Below are the code and all the weights of a small trained network. Each question names an input and a target symbol and asks about switching units off, where a switched-off unit gives its printed mean instead of its output.

import numpy as np


def w(rows, s, z=0):
    codes = np.array(rows[::2]) - 128.0
    scale = np.full(codes.shape[1], s)
    scale[-1] = z or s
    return codes * scale


def norm(h):
    return h / np.sqrt((h * h).mean(-1, keepdims=True) + 1e-5)


def f(y):
    return y / 2 * (1 + np.tanh(0.7978845608 * (y + 0.044715 * y**3)))


def softmax(a):
    e = np.exp(a - a.max(-1, keepdims=True))
    return e / e.sum(-1, keepdims=True)


def log_softmax(a):
    a = a - a.max(-1, keepdims=True)
    return a - np.log(np.exp(a).sum(-1, keepdims=True))


def net(x, mask):
    ids = ['αβδζξτφω'.index(c) for c in x.split()]
    T = len(ids)
    res = E[ids] + P[:T]
    u = 0
    for l in range(2):
        r = norm(res)
        for j in range(2):
            rows = slice(4 * j, 4 * j + 4)
            q, k, v = (r @ M[l][rows].T for M in (Q, K, V))
            z = softmax(np.where(np.tri(T) > 0, q @ k.T / 4**0.5, -1e9)) @ v
            o = O[l][rows]
            res = res + np.where(mask[u + j], z, o[:, -1]) @ o[:, :-1]
        u += 2
        y = f(norm(res) @ A[l][:, :-1].T + A[l][:, -1])
        res = res + np.where(mask[u : u + 4], y, B[l][:, -1]) @ B[l][:, :-1]
        u += 4
    return log_softmax(norm(res)[-1] @ U[:, :-1].T + U[:, -1])


Q, K, V, O, A, B = {}, {}, {}, {}, {}, {}
E = w([
[128,85,131],'α',
[150,200,115],'β',
[146,198,114],'δ',
[139,99,128],'ζ',
[2,201,249],'ξ',
[137,85,133],'τ',
[85,110,116],'φ',
[130,123,66],'ω',
],0.017)
P = w([
[4,32,170],'0',
[34,18,180],'1',
[59,30,184],'2',
[80,55,170],'3',
[104,81,166],'4',
[117,100,149],'5',
[127,125,137],'6',
[147,117,139],'7',
[149,146,127],'8',
[171,146,119],'9',
[188,158,126],'10',
[184,163,124],'11',
[192,152,116],'12',
],0.0033)
Q[0] = w([
[109,17,91],'L0H1',
[150,148,154],'L0H1',
[155,79,155],'L0H1',
[88,34,101],'L0H1',
[83,142,166],'L0H2',
[81,166,49],'L0H2',
[116,203,68],'L0H2',
[124,8,157],'L0H2',
],0.011)
K[0] = w([
[255,111,60],'L0H1',
[105,103,152],'L0H1',
[204,101,136],'L0H1',
[218,125,33],'L0H1',
[102,99,131],'L0H2',
[122,73,28],'L0H2',
[133,164,6],'L0H2',
[153,123,201],'L0H2',
],0.012)
V[0] = w([
[98,141,218],'L0H1',
[109,115,100],'L0H1',
[103,136,254],'L0H1',
[122,123,235],'L0H1',
[48,147,184],'L0H2',
[120,147,76],'L0H2',
[57,182,176],'L0H2',
[132,132,28],'L0H2',
],0.0059)
O[0] = w([
[52,87,3,130],'L0H1',
[155,80,158,160],'L0H1',
[118,143,50,125],'L0H1',
[86,103,72,122],'L0H1',
[202,24,211,252],'L0H2',
[140,136,43,122],'L0H2',
[241,110,174,192],'L0H2',
[143,166,60,121],'L0H2',
],0.0037,0.002)
A[0] = w([
[149,135,174,129],'L0N1',
[152,144,135,145],'L0N2',
[172,176,8,250],'L0N3',
[172,111,41,101],'L0N4',
],0.012,0.0016)
B[0] = w([
[27,109,150,145],'L0N1',
[132,89,56,126],'L0N2',
[51,2,44,253],'L0N3',
[151,34,213,152],'L0N4',
],0.0062,0.0038)
Q[1] = w([
[138,157,206],'L1H1',
[83,121,211],'L1H1',
[253,139,9],'L1H1',
[60,104,245],'L1H1',
[85,140,87],'L1H2',
[182,208,107],'L1H2',
[139,152,148],'L1H2',
[109,185,194],'L1H2',
],0.013)
K[1] = w([
[164,154,228],'L1H1',
[135,255,243],'L1H1',
[190,30,7],'L1H1',
[90,254,245],'L1H1',
[165,185,140],'L1H2',
[111,151,86],'L1H2',
[123,116,84],'L1H2',
[200,107,84],'L1H2',
],0.0098)
V[1] = w([
[67,126,112],'L1H1',
[213,232,215],'L1H1',
[75,188,91],'L1H1',
[145,56,140],'L1H1',
[189,57,167],'L1H2',
[225,3,135],'L1H2',
[45,117,145],'L1H2',
[156,63,2],'L1H2',
],0.008)
O[1] = w([
[173,197,160,196],'L1H1',
[125,13,104,3],'L1H1',
[162,138,234,149],'L1H1',
[76,206,28,147],'L1H1',
[169,93,133,164],'L1H2',
[235,2,107,183],'L1H2',
[123,152,195,218],'L1H2',
[100,24,83,139],'L1H2',
],0.0072,0.007)
A[1] = w([
[239,132,212,43],'L1N1',
[151,2,48,7],'L1N2',
[141,252,230,135],'L1N3',
[91,59,95,3],'L1N4',
],0.0067,0.0044)
B[1] = w([
[104,188,140,179],'L1N1',
[138,160,187,129],'L1N2',
[216,154,182,255],'L1N3',
[2,151,161,101],'L1N4',
],0.011,0.0047)
U = w([
[113,100,123,35],'α',
[73,138,110,145],'β',
[81,138,109,109],'δ',
[188,73,64,113],'ζ',
[7,144,204,119],'ξ',
[150,82,89,68],'τ',
[173,209,172,127],'φ',
[29,52,104,254],'ω',
],0.013,0.0065)

Each question gives the input, a string of symbols that net reads in full, and the target symbol t.
The units are the heads (4 rows each of Q, K, V and O) and the neurons (one row each of A and B). Each row of codes is followed by its name. A weight is (code - 128) times the scale printed after its matrix; where a second scale follows, it is the last column's (O, A, B and U).
mask holds one flag per unit, layer by layer, with each layer's heads first. A switched-off unit (its flag False) gives its mean, the last column of its rows in O or B, instead of its output. The means were averaged over made-up inputs and are rounded, as every weight is.
A unit's drop is (log p(t) with every unit on - log p(t) with that unit switched off) / (log p(t) with every unit on - log p(t) with every unit switched off).
The circuit of an input: a set's keep is (log p(t) with only the set's units on - log p(t) with every unit switched off) / (log p(t) with every unit on - log p(t) with every unit switched off). Starting from all 12 units, units are removed one at a time, each time the one whose removal leaves the highest keep (on an exact tie, the one counted first), for as long as the keep stays at least 0.8.
circuit, biggest first: the units of the circuit, biggest drop first
top k neurons: the k neurons with the biggest drops, biggest first
top k neurons in layer l: the k neurons of layer l with the biggest drops, biggest first
drop of u: that unit's drop, to one decimal
input φ φ β φ φ ζ ζ δ, target ζ: circuit, biggest first => L0H2, L1H2, L0N3
input ζ ζ ζ ω β, target ω: circuit, biggest first => L0H2, L1N3, L0N3
input δ φ φ ω δ φ, target ω: top 3 neurons => L1N3, L0N3, L1N1
input ζ φ φ ω φ β ω, target ω: circuit, biggest first => L0N3
input ζ ζ ζ, target ζ: circuit, biggest first => L1H2, L1H1
input ζ β δ, target ζ: circuit, biggest first => L0N3, L1H2
input φ δ δ β ω α, target ω: circuit, biggest first => L0H1, L1H1, L1N3, L0N3
input φ φ φ φ φ φ φ ζ ζ ζ β ζ ζ, target ζ: top 2 neurons => L1N3, L0N3
input φ τ φ φ φ φ ζ φ δ ω ζ ω ζ, target ω: top 2 neurons in layer 0 => L0N1, L0N3
input β φ α, target φ: top 2 neurons => L0N3, L0N4
input φ φ τ, target φ: top 2 neurons => L0N3, L1N1
input ζ φ ω ζ, target ω: circuit, biggest first => L0H1, L1H1, L1N3
input ω ζ τ, target ω: top 2 neurons => L1N3, L1N4
input φ φ ζ ζ ζ φ β φ ω α, target ω: top neuron => L1N3
input φ ζ ζ ζ β ζ β, target ζ: circuit, biggest first => L0N3, L1H2
input ζ ζ φ φ ω β, target ω: top 2 neurons => L0N3, L1N3
input φ ζ β β, target ζ: top 3 neurons => L0N3, L1N1, L0N2
input ζ ζ δ φ φ φ φ φ φ φ ω, target ω: top 2 neurons in layer 0 => L0N3, L0N4
input φ φ β ω τ, target ω: top 2 neurons in layer 0 => L0N3, L0N1
input φ δ β δ φ ω δ, target ω: top neuron => L1N3
input φ δ ζ φ φ ω φ, target ω: drop of L1H2 => 0.4
input φ φ φ φ ξ ζ φ ζ β φ ζ ζ φ, target ζ: drop of L0N3 => 0.3
input α ζ β ω δ, target ω: drop of L0N3 => 0.3
input φ ζ φ, target φ: drop of L0N3 => 3.2
